In the rows, zero is written as 128.
Each row has a class, written as a number after it.
[156 163  93 105 126 138 128 100  94 151 132 137 144 145 123 123 107 164
 122 155 133 116 116 144 158 101 121 141 127 130 113 158 108 107 114  95
 153  83 128 138 162 147 130 148 115 131 155 132 130 109  98] | 5
[ 69  72 183 178 109 137 116 138 222  79  70 122  85 128 141 108  96 131
 122  83  96 165 127 101 104 160 135 128  98 106 160  83 197 126 128 176
  60 220  80 145  89  86  97  99 173  92  85  88  58 112 183] | 9
[ 59 123 168 173  76 154 106  98 165 121 171 170 140 115 147 155  89 211
 151 202 130 126 146  79 113 151 114 104 120  97 125 104 192  81 111  91
  70 131 102 179 157 102 132 156 100 153 116 111   7 146 110] | 7
[120 146 118 133  97 140 120 113 120 154 157 152 140 133 125 135 114 166
 136 184 133 116 134 118 130 116 131 113 131 118 123 132 137 115 123 104
 118 105 120 140 142 119 135 159  96 141 132 136  93 153 105] | 12
[157 163  93  81 148 128 141 131  78 160 129 124 132 113 113 135 135 114
 110 114 138 104 129 157 131 128 138 134 133 146 102 159  93 139 126 117
 156 106 162 119 133 135 132 115 119 135 133 144 170 126 124] | 3
[187 173  68  70 163 101 160 140  63 141 136 100 145 146 109 142 149 109
  95 103 135 123 102 188 157 111 134 142 143 143 112 174  55 133 127 100
 211  58 185  94 143 181 145 113 106 134 165 152 227 106 112] | 11
[112 123 127 152 118 128 118 115 156 102 111 126 141 140 134 120  81 145
 104 125  99 140 122 124 133 132 112 136 112 110 139 120 150 106 118 112
 124 161 100 126 139 117 110 105 137 104 110 106  90  82 157] | 6
[151 142 123 109 117 120 131 126 101 160 146 134 127 138 119 116 145 122
 148 148 143 115 137 130 143 102 149 116 135 136 119 133 106 127 128 128
 149  99 142 125 128 140 126 147 113 124 151 140 151 166 104] | 9
[179 156  91  84 162 111 140 135  78 157 123 102 134 143 110 127 144  87
 117 113 134 128 118 167 163 108 134 134 137 145 113 158  61 137 133 119
 195  84 172  91 141 176 125 111 115 124 158 140 218 123 118] | 9
[146 149 105 120 127 133 124 117 111 121 114 122 136 126 126 141 121 145
 109 120 122 123 108 146 158 111 120 138 125 128 125 138 109 122 112 112
 140 113 126 134 135 127 128 126 133 136 149 128 143  89 120] | 10
[ 89 152 148 160  91 157 120  89 146 120 154 167 158 119 152 135  75 214
 124 207 118 138 135 101 143 131 102 117 118 104 124 108 169  70  94  86
 103 111  96 174 170 130 134 134  99 154 128 109  23  98 107] | 4
[103 153 136 138  95 142 108  93 119 138 179 164 151 127 142 157 105 196
 151 209 135 118 147 108 135 127 118 104 134 104 106 130 146  88 107  72
 110  98 120 171 165 143 135 156  85 168 144 128  54 138  98] | 1
[164 165  99  97 141 138 130 123  51 198 173 149 152 121 120 153 139 119
 147 186 156  98 138 141 140 112 120 108 167 137  83 155  72 144 131  88
 167  59 163 127 169 174 140 146  84 160 163 149 150 162  80] | 2
[152 163 106 121  93 140 120  80 116 118 131 140 158 145 122 123  80 207
 115 167 114 135 116 138 161  88 112 141 105 113 139 125 141  84 104  89
 127 122  93 149 171 143 120 140 112 130 157 116  94  86 122] | 1
[128 115 151 127 124 115 118 155 115 136 146 146 109 121 142 143 180 100
 181 140 131  98 144 112 105 142 149 108 148 132 100 138 127 161 145 138
 109 136 136 146 107 114 135 141 122 144 123 144 125 194 131] | 1
[ 91  94 171 162 107 129 116 145 171 128 116 136 108 131 135 138 129 116
 149 137 115 126 146 106 108 158 135 114 134 113 120 111 158 139 139 142
 103 172 114 136 112 104 120 114 141 126 104 118  71 142 142] | 8
[125 136 124 157  89 149 104  87 170  81  81 111 147 144 133 123  53 220
  79 132  88 164  91 143 167 107  94 165  84 109 166 104 158  71  98 111
 125 154  71 143 152 129 114 107 145 118 141  88  77  10 141] | 8
[184 140  91  82 159 104 152 157  72 163 127 100 126 129 108 132 170  54
 119  87 137 115 129 172 145 132 147 138 153 147 104 171  59 169 148 125
 192 102 172  85 119 170 135 112 126 120 149 159 237 147 131] | 0
[ 70  92 181 146 102 119 124 163 156 136 163 163  97 105 138 151 168 110
 179 146 145  98 159  82  78 169 156  91 151 127 119 103 173 137 153 159
  75 155 130 153 103  90 133 150 127 134  99 134  76 223 128] | 7
[149 120 117 129 132 120 132 132 140 101  83  97 122 130 125 114 125 125
  93  71 108 148  98 159 143 123 129 161 117 130 151 129 120 129 129 142
 145 155 116 111 109 126 126 107 159  97 131 118 171  79 157] | 0
[160 137 111 105 142 114 128 143 106 151 120 118 120 127 119 132 163 112
 132 117 142 109 117 149 138 113 138 133 139 149 117 143  86 141 145 141
 166 110 151 114 119 146 138 119 132 124 141 140 178 138 108] | 8
[104 153 146 154  66 153  99  79 142 146 158 176 151 137 135 139  76 221
 148 218 122 126 144  93 145 105 109 116 115 109 122 104 169  75 103  83
 103 115  98 176 167 123 124 162  98 155 145 111  15 110  97] | 8
[154 156  89 136 124 146 121  91 129  91  92 106 166 141 132 121  56 203
  61 118 100 163  74 166 172  93  83 164  93 123 156 130 124  80  91  97
 150 125  94 130 169 148 119 104 133 117 156  94 124   4 134] | 2
[ 99 133 169 147  87 141 107 121 127 163 176 166 128 123 152 157 133 151
 178 211 146 104 153  85 116 141 127 100 145 114  94 126 139 120 126 100
 105  99 134 170 131 113 138 157 101 167 128 138  66 171  94] | 8
[137 141 129 105 126 119 134 142  91 150 159 142 129 133 133 139 154 104
 160 147 140 101 135 121 127 137 134 122 142 131 105 148 103 141 138 112
 140  94 159 124 133 132 144 145 112 151 142 149 144 168 109] | 7
[111 149 120 130 113 128 129 108 127 122 141 135 150 131 131 150  93 178
  96 147 116 130 124 131 149 127 113 117 124 112 125 137 131  93 105  88
 120 112 122 150 146 131 131 126 118 153 138 121  93  89 124] | 10
[143 130 131 114 115 129 136 133  98 166 164 147 121 119 118 137 164 118
 162 151 145  99 143 120 119 122 149 114 152 138 112 139 118 142 137 124
 131 103 140 138 120 134 137 164 111 132 139 153 147 197 111] | 0
[139 147 119 113 127 131 124 120 100 147 148 142 139 136 143 138 133 139
 146 161 135 104 122 126 141 121 124 129 134 135 106 157 112 117 123 102
 143  89 138 139 144 132 137 140 117 145 142 133 128 135 109] | 5
[ 62  65 178 180 103 128 111 168 206  97  98 132  81 118 144 128 153 108
 145 103 117 121 133 100  81 164 153 104 132 120 143  95 182 154 152 187
  64 204  95 138  66  64 125 126 169 106  75 118  77 172 155] | 12
[135 117 140 118 150 113 145 162 126 120 119 130 110 122 142 117 161  79
 153 107 132 108 128 127 117 142 143 125 136 143 115 134 111 155 140 152
 140 129 143 117 102 119 133 110 144 117 110 138 154 151 133] | 4
[167 182  91  99 119 138 132  99  54 166 176 144 172 138 133 140 104 158
 127 192 143 114 120 138 160  94 105 126 137 137 104 148  81 108 111  71
 166  49 144 134 179 166 139 156  86 162 173 140 145 116  86] | 2
[138 162 118 112 120 136 118 104  86 175 161 147 153 131 125 147 114 143
 144 194 142 120 138 130 158 112 121 110 141 120  95 142  93 115 117  76
 153  71 145 138 167 167 130 134  80 154 160 135 115 148  94] | 9
[148 133  99 126 134 117 133 125 137  63  79  89 140 147 130 101  90 133
  92  61  93 166  89 161 161 114 111 177  78 136 162 130 130 113 107 129
 152 153 111  87 138 115 122  91 159 102 130 104 158  26 170] | 7
[130 169 104 114 115 137 129  91 102 131 155 139 166 140 125 147  80 189
 107 167 125 125 118 138 157 122  99 139 116 108 123 141 112  79 103  65
 143  79 130 134 176 148 141 136  90 155 158 124  96  91 100] | 7
[164 168  98  87 149 126 151 131  63 184 152 137 124 111 121 151 135 123
 122 138 144 108 125 154 136 111 138 117 153 149  90 164  86 139 127 112
 156  76 156 134 144 149 136 137 105 150 144 147 171 148 102] | 2
[176 149  88  92 130 119 146 121 101 122 113 106 143 156 104 107 115 127
 108 107 122 132 106 165 160  98 133 149 117 134 146 139 100 129 120 117
 174 109 133 101 139 153 130 121 133 103 156 130 184  88 129] | 11
[105  98 153 140 123 110 124 159 153 102 117 128 112 127 139 122 139 102
 140  96 117 120 128 111 103 153 134 129 115 132 137 119 157 142 141 155
 102 174 120 118 103 100 124 114 148 116 108 120 112 143 163] | 7
[185 157  77  96 160 115 152 133  90 128  96  90 146 146 115 120 105 109
  75  84 115 148  92 183 159 107 112 157 123 143 131 158  80 129 121 121
 191 108 144  89 150 170 123  96 138 116 151 125 202  54 141] | 2
[123 188 103 117  93 158 119  72 110 118 140 136 187 136 131 137  48 227
  77 188 116 143 110 143 168 106  84 143 101  99 123 139 128  65  82  50
 141  79 114 157 188 153 138 120  94 159 156 114  69  30 114] | 3
[117 135 145 130 114 133 118 119 122 141 149 144 132 133 141 138 125 132
 158 163 130 120 132 109 137 127 129 117 124 124 112 125 122 118 120 105
 121 107 132 141 128 118 128 139 110 145 140 127 105 145 118] | 9
[169 169 108  75 137 130 151 137  49 202 162 141 114 109 116 156 169  98
 145 147 151  98 141 147 134 129 156 125 170 146  80 166  67 159 136 109
 157  65 177 136 128 141 148 156  99 149 143 165 195 189  95] | 0
[ 85  81 180 177 111 128 111 149 184 120 116 132 103 130 134 128 129 110
 152 128 120 130 148  95  95 164 134 112 130 113 135 100 171 139 146 160
  91 196 111 126 103 100 111 111 155 113  93 113  75 147 154] | 8
[111 137 114 151 112 142 131  92 172  76  83 112 139 138 129 122  41 197
  61  95  83 168  98 142 158 122 102 153  75 108 155 125 167  88  85 103
 102 170  82 139 143 105 105  95 155 111 112  90  77  15 171] | 10
[141 131 114 103 145 121 149 147 121 132 112 116 100 125 115 136 140  97
 116  80 122 120 120 151 127 141 147 131 128 140 119 131 123 151 139 145
 140 136 145 117 109 127 124 110 142 113 117 133 172 130 143] | 11
[154 130 119 112 144 112 124 148 111 139 107 117 113 126 125 126 167  93
 131 103 134 126 112 149 143 115 140 134 136 137 120 130  93 142 143 152
 158 122 147 114 114 147 127 112 132 116 143 131 183 146 127] | 9
[184 156  73  81 167  93 154 151  76 131 116  99 134 139 116 121 154  87
  95  76 125 131 108 178 147 113 134 142 136 151 124 168  59 132 139 132
 195  94 173  85 124 165 139 102 128 114 143 144 233 107 131] | 6
[101 104 150 127 137 107 133 166 133 144 144 143  96 119 139 145 178  92
 156 125 145  99 146 112  94 158 160 103 160 134 103 143 127 144 156 150
 117 128 147 137  98 114 134 135 137 130 107 142 130 196 127] | 5
[112 128 138 158 100 148 106 110 155 107 120 144 128 128 146 128 103 165
 125 150 111 124 115 111 128 122 112 126 123 109 133 111 160  98 118 129
 110 142 100 155 129 106 122 130 132 118 119 113  76 112 127] | 6
[ 81 106 156 164 105 145 110 123 177 105 124 130 140 124 131 132  91 147
 119 141 115 129 139 104 115 160 120 117 115 102 133 114 178 112 119 116
 100 178 106 143 133 108 111 110 137 124 107 113  59 100 154] | 3
[ 67  87 195 171  81 147 105 133 162 147 177 176 114 115 149 150 140 147
 191 204 144  90 158  62  80 169 142  75 147 112 101 105 190 122 138 123
  58 141 116 187 108  88 140 163 108 145 100 137  30 223 113] | 11
[188 187  61  72 142 114 147 109  60 134 125 107 169 146 122 130 103 138
  84 111 115 127  96 178 188  87 105 155 107 152 118 172  67 118  95  77
 184  80 144 103 160 157 134 110 118 144 171 132 192  54 126] | 10
[115 142 140 107 119 139 128 137  98 185 164 159 114  93 120 154 158 109
 159 165 157  82 162 112 106 149 161  96 159 135  86 138 127 151 138 128
 114 116 153 157 122 110 135 150 104 146 117 152 115 207 103] | 3
[113 137 142 141 123 145 138 121 144 112 109 142 112 111 144 120 102 158
 122 131 113 139 124 125 136 136 133 135 111 126 125 116 154 116 114 129
 105 147 104 150 133 105 120 114 143 121 106 114  91  99 135] | 4
[122 135 117 139 127 121 138 126 144 101 113 115 144 141 135 130  86 156
  78 109 106 151 101 148 133 131 108 135 114 121 141 130 136  95 115 115
 132 130 116 131 137 132 121 109 132 127 130 112 112  66 146] | 2
[167 193  83  82 124 128 127  99  41 191 181 157 161 120 117 157 138 153
 134 191 154  85 135 141 166  88 124 117 153 138  85 162  76 115 110  69
 171  41 157 140 169 159 147 160  80 168 173 155 149 144  74] | 10
[166 187  51  95 132 134 126  72  97 121 107 102 183 151 117 133  36 208
  41 142 104 168  83 193 193 101  84 162  90 110 149 165  74  67  89  40
 172  59 119 111 188 178 141 104  90 139 160 118 140   4 118] | 12
[182 126  91 100 167  93 147 159 107  97  76  81 121 154 123 104 148  78
  96  45 106 138  91 179 153 118 136 170 113 154 139 164  80 145 138 147
 183 139 141  78 114 141 123  92 164  94 135 127 228  79 161] | 5
[137 123 127 119 139 116 148 140 134 111 117 125 118 133 124 100 137 116
 135 108 125 119 127 127 125 116 140 130 119 147 139 120 134 127 133 155
 141 141 118 118 118 120 122 127 148  98 116 126 150 132 133] | 4
[156 129 119 108 134 113 134 142 101 137 131 118 127 127 129 131 154  98
 135 107 125 115 117 142 132 124 135 138 130 146 123 147 105 145 131 124
 149 117 140 112 110 133 136 131 128 126 139 139 180 141 140] | 0
[ 90 109 147 170 114 130 141 122 200  49  83 116 135 140 148  99  75 177
  81  91  81 170 106 130 139 143 101 143  82 107 165 100 180  86 105 138
 102 185  78 134 125 120 121  84 162 110 104  89  66  44 168] | 4
[110 145 131 136  96 152 129 110 135 144 127 141 127 129 134 139  84 183
 107 159 111 137 128 129 139 134 128 130 116 114 119 133 145 118 112 100
  98 128 105 157 143 114 130 139 114 137 112 121  77 109 122] | 12
[108  82 162 154 121 107 118 169 180  99  91 114  90 123 133 123 162 101
 134  81 119 123 121 118 103 142 147 130 123 138 145 104 154 147 151 190
 113 195 109 119  78  97 119 104 177  98 100 116 129 134 161] | 8
[109 125 135 141 109 137 113 115 147 108 119 127 146 125 129 121 105 158
 111 128 122 125 125 121 131 127 121 131 113 113 141 112 154 108 120 125
 115 158 105 141 132 116 125 121 138 125 128 116  95  93 137] | 3
[138 108 135 108 152  99 145 178 103 171 146 145  81 120 118 132 213  26
 178 103 155  75 155 116  88 137 180  91 178 153  95 134 108 180 179 184
 143 137 174 113  78 112 125 141 141 104 105 163 193 245 120] | 6
[155 180  92  88 130 140 144 107  76 163 147 135 139 129 116 147 105 150
 114 152 136 125 120 150 154 118 127 134 134 131 100 150  98 123 113  85
 156  74 151 140 161 154 137 135  97 142 150 139 148 108 101] | 11
[185 173  79  91 140 121 125 117  72 137 119 118 142 130 114 139 145 138
 117 134 131 123 104 175 161  94 128 144 139 146 118 152  80 123 124 111
 181  93 146 116 153 169 134 118 112 134 167 139 182 108 113] | 1
[179 160  90  76 171 106 158 139  63 164 145 123 148 135 119 120 151  84
 131 129 145 100 131 161 154 120 131 123 147 154 102 162  58 143 137 110
 200  79 171  88 147 185 141 108 108 134 154 150 202 142  98] | 4
[ 73 113 167 171  96 141 101 105 173 106 146 164 131 125 147 147  98 187
 152 179 118 133 144  93 110 151 124 103 123  89 130 104 184  93 118 101
  71 157 100 169 139 106 121 131 114 144 109 111  16 134 137] | 1
[122 128 130 116 131 121 126 131 119 124 141 137 128 132 131 127 127 123
 148 124 133 116 131 117 125 133 125 130 120 129 125 135 131 128 126 116
 124 120 133 119 133 117 137 137 125 137 132 129 122 130 126] | 7
[ 65  86 173 173 109 123 121 146 188  96 124 138 111 119 147 136 126 127
 131 113 116 133 143  91  98 165 133 106 121 108 137 103 179 126 131 146
  68 185 108 146  99  83 119 118 155 127  91 114  62 136 164] | 10
[114 121 139 143 122 115 122 136 151 120 125 123 119 127 128 141 129 145
 122 123 121 131 127 126 120 139 133 125 125 127 136 128 143 110 131 134
 131 141 127 126 116 126 125 116 129 131 119 120 113 115 137] | 8
[ 63  93 169 191  85 153 102 114 206  79  99 134 124 142 155 122  64 176
 118 137  89 161 120  98 116 157 110 125  91  95 162  93 201 100 110 126
  53 189  70 149 118  72 119 127 146 125  92  94  23  79 160] | 12
[126 155 106 121 125 125 133 106 121 108 126 120 153 137 122 137  78 181
  89 126 115 145 107 149 155 124 109 145 107 121 136 143 129  88 103  88
 144 108 124 127 158 147 132 118 111 135 146 117 113  61 126] | 7
[113 132 145 155 102 144 107 103 146 142 131 139 139 134 134 140  86 169
 130 178 124 133 132 112 139 138 117 126 128 105 123 122 141 104 122 100
 121 133 116 147 151 126 121 129 120 138 129 117  70 103 115] | 8
[112 141 125 137 104 146 125 118 136 147 122 140 121 122 132 143  99 154
 113 148 118 129 128 132 130 136 131 130 124 119 121 127 145 124 118 117
 105 134 111 141 133 109 127 132 121 134 112 125  87 123 130] | 12
[158 197  87  90 134 141 150  85  78 148 134 138 152 118 127 130  75 187
  94 159 123 137 115 158 176 102 113 147 112 136 107 154 103  90  93  74
 163  71 124 141 180 159 135 121  97 142 146 124 131  67 102] | 4
[ 67 109 178 191  67 163 101  93 204  84 127 153 136 136 150 133  56 210
 129 172  95 149 115  81 123 151 105 128  93  90 156  80 219  87 102 100
  61 181  70 182 137  87 107 129 134 118 106  88   4  77 153] | 11
[164 165  78  83 155 114 147 128  75 145 143 111 145 141 107 139 137 123
 104 122 138 127 116 171 150 116 130 127 139 140 121 159  82 118 128  99
 190  70 172 103 148 178 141 116 105 132 158 143 198 104 111] | 11
[194 177  72  76 155 127 143 112  47 175 148 115 162 136 101 143 126 124
 102 142 135 116 117 176 176 106 116 146 143 132 100 179  54 133 121  66
 199  59 163 100 167 191 143 125  91 144 175 152 210 106 106] | 0
[154 128 116 113 135 119 130 144 110 133 110 113 121 123 122 137 160 104
 119  98 125 119 112 153 142 122 136 143 143 137 120 141 104 145 135 136
 157 125 138 120 113 140 137 125 141 119 141 137 185 125 133] | 0
[170 157  85 105 139 125 126 109 102 122 113 111 147 145 112 126 103 140
 110 123 112 142 117 164 161 114 120 146 118 125 125 153 102 121 118  93
 169 118 132 108 163 163 118 108 118 123 152 127 151  72 135] | 1
[ 90 106 165 177  75 153 114 104 187  98 120 144 130 132 136 120  82 190
 122 146 102 147 125  98 123 133 118 133 105  96 153  96 197 100 109 120
  75 173  76 161 126  93 115 141 142 112 112 103  43 102 155] | 0
[107  95 159 154 122 120 111 149 167  84 112 133 104 133 142 125 146 109
 160 110 112 126 126 110 103 153 142 121 122 121 139 111 158 142 139 147
  94 178 115 130  97  90 117 119 149 117 107 122 100 139 161] | 1
[ 61  99 171 176  92 137 110 125 199  82 124 137 138 123 142 125  89 170
 115 136 114 137 134  94 105 161 124 118 104  96 152 101 194  98 116 124
  78 192  96 153 120  95 115 113 145 118  98 101  32  97 158] | 3
[105  94 143 150 129 122 127 148 164 108 107 118 114 131 126 133 126 103
 123 101 115 133 126 130 111 160 135 121 130 118 135 110 155 145 140 143
 122 175 125 115 112 122 114  94 147 103 104 117 115 127 164] | 11
[118 163 110 126 109 156 120  83 136 110 108 131 155 120 126 125  48 203
  80 136 107 142 116 140 155 120 106 152  92 108 133 130 150  93  85  86
 117 135  97 151 160 118 123 113 123 132 128 104  71  39 138] | 3
[211 186  56  65 156 118 159 122  33 175 148 116 150 143 100 118 133 113
 107 131 152 113 109 179 161  74 127 132 150 158 115 169  53 131 124 114
 207  51 169  97 159 186 134 143 103 130 180 155 236 123  88] | 2
[104 120 133 140 122 120 129 130 144 115 142 128 133 126 132 142 123 137
 120 124 127 125 135 117 128 141 125 111 123 116 129 134 137 115 120 115
 114 134 128 130 123 119 129 125 134 137 121 126 112 119 137] | 10
[161 150 104  92 153 116 151 133  87 154 139 126 144 128 121 121 139 103
 130 137 136 108 135 150 153 122 132 125 140 146 109 148  84 138 129 115
 180  95 151 104 152 166 138 116 118 126 138 140 173 134 108] | 4
[147 147 120 126 119 124 121 119 119 126 128 120 142 143 133 128 114 149
 125 140 122 134 114 135 148 115 113 143 113 134 129 141 115 110 118 108
 153 113 132 121 137 141 129 119 123 138 146 124 135  84 123] | 8
[ 97 128 149 147  83 143 119 103 146 137 157 164 136 128 132 136 107 181
 154 184 128 116 138  97 118 116 135 106 128 118 130  98 181 107 119 112
 100 131 104 168 144 109 124 158 109 128 126 118  49 159 118] | 11
[124 123 134 130 128 131 120 133 118 155 131 144 123 127 133 138 134 110
 145 152 132 110 140 123 131 147 136 120 148 119 100 143 117 136 143 116
 130 123 132 135 138 132 128 126 124 133 125 133 113 154 121] | 5
[108 100 162 138 127 116 143 163 152 126 133 150 100 112 136 115 167  98
 168 128 138 102 140 103  98 141 157 104 141 142 124 109 149 152 147 175
 109 159 124 135  96 101 128 132 145 104 101 132 115 193 129] | 4
[163 189  90  85 127 145 136  97  59 184 155 146 145 132 125 146 110 155
 123 178 139 106 133 146 162 110 121 136 142 128  86 172  81 113 114  74
 163  51 145 147 173 161 137 147  91 155 162 142 137 122  82] | 5
[178 182  98  70 144 123 147 132  43 182 162 143 140 113 128 143 170 115
 142 172 157  78 130 152 159 100 140 122 163 158  83 153  58 136 132 113
 191  47 162 133 150 167 152 146  96 148 164 159 194 167  66] | 4
[136 141 125 128 118 128 121 111 131 112 117 119 143 148 136 119 100 144
 122 136 112 146 109 134 159 112 119 139 104 126 136 130 118 106 108 102
 142 117 120 124 137 133 119 116 120 126 149 113 121  89 132] | 9
[135 128 132 128 130 122 143 132 139  92 106 118 134 138 148 103 112 129
 118 106 107 136 111 134 143 122 115 146  99 140 141 121 133 117 114 135
 134 146 107 119 124 129 126 101 153 118 124 113 127  81 146] | 4
[124 132 118 129 117 136 113 123 126 141 127 133 132 128 132 131 121 148
 122 146 129 121 125 132 130 122 129 130 131 123 132 128 123 123 131 123
 122 121 116 138 130 123 135 143 117 126 129 132 120 129 116] | 12
[102 109 161 171 101 140 102 119 181 106 103 128 117 128 142 135 108 167
 127 137 113 140 116 111 123 134 115 134 115 115 146 103 169 102 124 141
 106 165  99 148 122 106 118 121 148 121 115 104  73  95 137] | 8
[ 69  89 171 188  95 130 109 128 215  76  99 126 119 131 147 128  89 173
 114 118  99 156 125 104 112 152 117 130  96 108 159  92 196  97 114 147
  80 198  82 143 111  93 114 104 154 114  94  89  36  85 165] | 8
[127 133 124 131 128 131 137 117 146 115  98 122 117 130 136 133  90 157
  93 102 102 142 108 145 146 136 125 154 108 119 127 144 143 108 119 118
 124 147 107 141 132 130 115 105 145 118 120 110 116  72 155] | 5
[110 126 144 134 113 127 126 135 117 162 158 153 130 117 129 151 136 114
 146 160 135  96 154 108 123 143 134  95 145 128  97 131 136 147 131 114
 109 135 134 142 131 125 122 132 118 144 124 137  95 171 126] | 10
[117 105 149 111 152 100 139 177 101 169 161 146  93 113 128 146 213  34
 188 110 154  69 166 101  85 147 167  89 165 160  95 133 111 190 164 160
 117 135 167 119  80 103 128 144 139 137 111 159 160 240 130] | 10
